Below is a small trained network, with its code and all its weights. Each question gives an input and a target symbol and asks what happens when units are switched off, that is, made to give their printed mean instead of their output.

import numpy as np


def w(rows, s, z=0):
    codes = np.array(rows[::2]) - 128.0
    scale = np.full(codes.shape[1], s)
    scale[-1] = z or s
    return codes * scale


def norm(h):
    return h / np.sqrt((h * h).mean(-1, keepdims=True) + 1e-5)


def f(y):
    return y / 2 * (1 + np.tanh(0.7978845608 * (y + 0.044715 * y**3)))


def softmax(a):
    e = np.exp(a - a.max(-1, keepdims=True))
    return e / e.sum(-1, keepdims=True)


def log_softmax(a):
    a = a - a.max(-1, keepdims=True)
    return a - np.log(np.exp(a).sum(-1, keepdims=True))


def net(x, mask):
    ids = ['βγδζθλμξπστφψω'.index(c) for c in x.split()]
    T = len(ids)
    res = E[ids] + P[:T]
    r = norm(res)
    for j in range(2):
        rows = slice(4 * j, 4 * j + 4)
        q, k, v = (r @ M[0][rows].T for M in (Q, K, V))
        z = softmax(np.where(np.tri(T) > 0, q @ k.T / 4**0.5, -1e9)) @ v
        o = O[0][rows]
        res = res + np.where(mask[j], z, o[:, -1]) @ o[:, :-1]
    y = f(norm(res) @ A[0][:, :-1].T + A[0][:, -1])
    res = res + np.where(mask[2:10], y, B[0][:, -1]) @ B[0][:, :-1]
    return log_softmax(norm(res)[-1] @ U[:, :-1].T + U[:, -1])


Q, K, V, O, A, B = {}, {}, {}, {}, {}, {}
E = w([
[51,125,153],'β',
[131,87,147],'γ',
[148,187,146],'δ',
[152,102,138],'ζ',
[135,86,145],'θ',
[151,80,142],'λ',
[165,180,136],'μ',
[126,134,169],'ξ',
[140,145,109],'π',
[2,212,148],'σ',
[118,213,136],'τ',
[204,98,130],'φ',
[162,96,226],'ψ',
[150,103,138],'ω',
],0.02)
P = w([
[187,93,205],'0',
[146,119,40],'1',
[178,93,171],'2',
[149,114,37],'3',
[179,83,157],'4',
[1,166,91],'5',
[180,80,149],'6',
[147,115,37],'7',
[174,71,145],'8',
],0.0093)
Q[0] = w([
[147,179,117],'H0',
[132,150,122],'H0',
[110,123,187],'H0',
[80,150,103],'H0',
[86,189,143],'H1',
[49,107,180],'H1',
[247,119,48],'H1',
[131,95,76],'H1',
],0.014)
K[0] = w([
[123,176,118],'H0',
[85,78,123],'H0',
[86,98,150],'H0',
[163,139,156],'H0',
[129,174,141],'H1',
[10,151,114],'H1',
[234,93,139],'H1',
[112,87,188],'H1',
],0.013)
V[0] = w([
[167,37,149],'H0',
[104,119,160],'H0',
[214,114,142],'H0',
[118,148,184],'H0',
[28,59,70],'H1',
[131,221,173],'H1',
[37,102,119],'H1',
[147,3,158],'H1',
],0.0065)
O[0] = w([
[151,121,105,146],'H0',
[52,103,253,110],'H0',
[94,142,173,204],'H0',
[160,122,139,133],'H0',
[165,86,159,4],'H1',
[169,115,102,145],'H1',
[225,131,60,30],'H1',
[62,155,163,163],'H1',
],0.0055,0.0041)
A[0] = w([
[201,143,130,91],'N0',
[104,207,124,129],'N1',
[161,158,183,119],'N2',
[118,65,93,3],'N3',
[101,118,144,120],'N4',
[140,121,251,66],'N5',
[152,128,91,105],'N6',
[135,85,79,98],'N7',
],0.018,0.0046)
B[0] = w([
[123,99,162,149],'N0',
[158,89,156,255],'N1',
[85,88,86,190],'N2',
[88,151,147,135],'N3',
[201,78,113,140],'N4',
[91,156,251,244],'N5',
[134,151,133,132],'N6',
[123,103,126,142],'N7',
],0.012,0.0084)
U = w([
[89,110,94,145],'β',
[114,76,100,107],'γ',
[203,153,133,102],'δ',
[89,133,104,132],'ζ',
[109,75,100,109],'θ',
[114,88,107,100],'λ',
[223,150,136,84],'μ',
[163,69,184,94],'ξ',
[164,136,39,255],'π',
[59,219,114,117],'σ',
[162,251,136,128],'τ',
[217,27,122,113],'φ',
[86,170,228,120],'ψ',
[97,135,104,130],'ω',
],0.017,0.0069)

Each question gives the input, a string of symbols that net reads in full, and the target symbol t.
The units are the heads (4 rows each of Q, K, V and O) and the neurons (one row each of A and B). Each row of codes is followed by its name. A weight is (code - 128) times the scale printed after its matrix; where a second scale follows, it is the last column's (O, A, B and U).
mask holds one flag per unit, heads first, then neurons. A switched-off unit (its flag False) gives its mean, the last column of its rows in O or B, instead of its output. The means were averaged over made-up inputs and are rounded, as every weight is.
A unit's drop is (log p(t) with every unit on - log p(t) with that unit switched off) / (log p(t) with every unit on - log p(t) with every unit switched off).
The circuit of an input: a set's keep is (log p(t) with only the set's units on - log p(t) with every unit switched off) / (log p(t) with every unit on - log p(t) with every unit switched off). Starting from all 10 units, units are removed one at a time, each time the one whose removal leaves the highest keep (on an exact tie, the one counted first), for as long as the keep stays at least 0.8.
circuit, biggest first: the units of the circuit, biggest drop first
most important unit: the unit with the biggest drop
top k neurons: the k neurons with the biggest drops, biggest first
heads that matter: for each layer, one digit per head in row order, 1 if its drop is at least 0.15 and else 0, layers parted by /
drop when u is switched off: that unit's drop, to one decimal
input φ τ π σ θ, target ψ: heads that matter	00
input τ γ π φ π π τ τ, target τ: circuit, biggest first	N5; N1; N4
input π π π, target φ: most important unit	H0
input μ θ ω σ φ τ, target τ: heads that matter	01
input π τ τ λ τ σ μ ψ τ, target φ: top 2 neurons	N1; N5
input π τ φ, target ψ: circuit, biggest first	H1; N5
input τ π π ξ τ τ γ, target ψ: circuit, biggest first	N5; N1
input π β τ σ μ π φ φ τ, target ξ: circuit, biggest first	N1; N5; H1
input ξ τ φ τ τ, target φ: top 3 neurons	N5; N1; N2
input π δ β τ σ φ, target φ: top 3 neurons	N5; N2; N4
input ξ π π τ ζ π ζ μ, target μ: drop when N5 is switched off	1.2
input τ π π γ ψ ψ τ δ φ, target ψ: drop when N1 is switched off	0.2
input ψ δ ξ μ λ, target ψ: drop when N5 is switched off	0.4
input π τ ξ θ π ω π, target φ: circuit, biggest first	N5
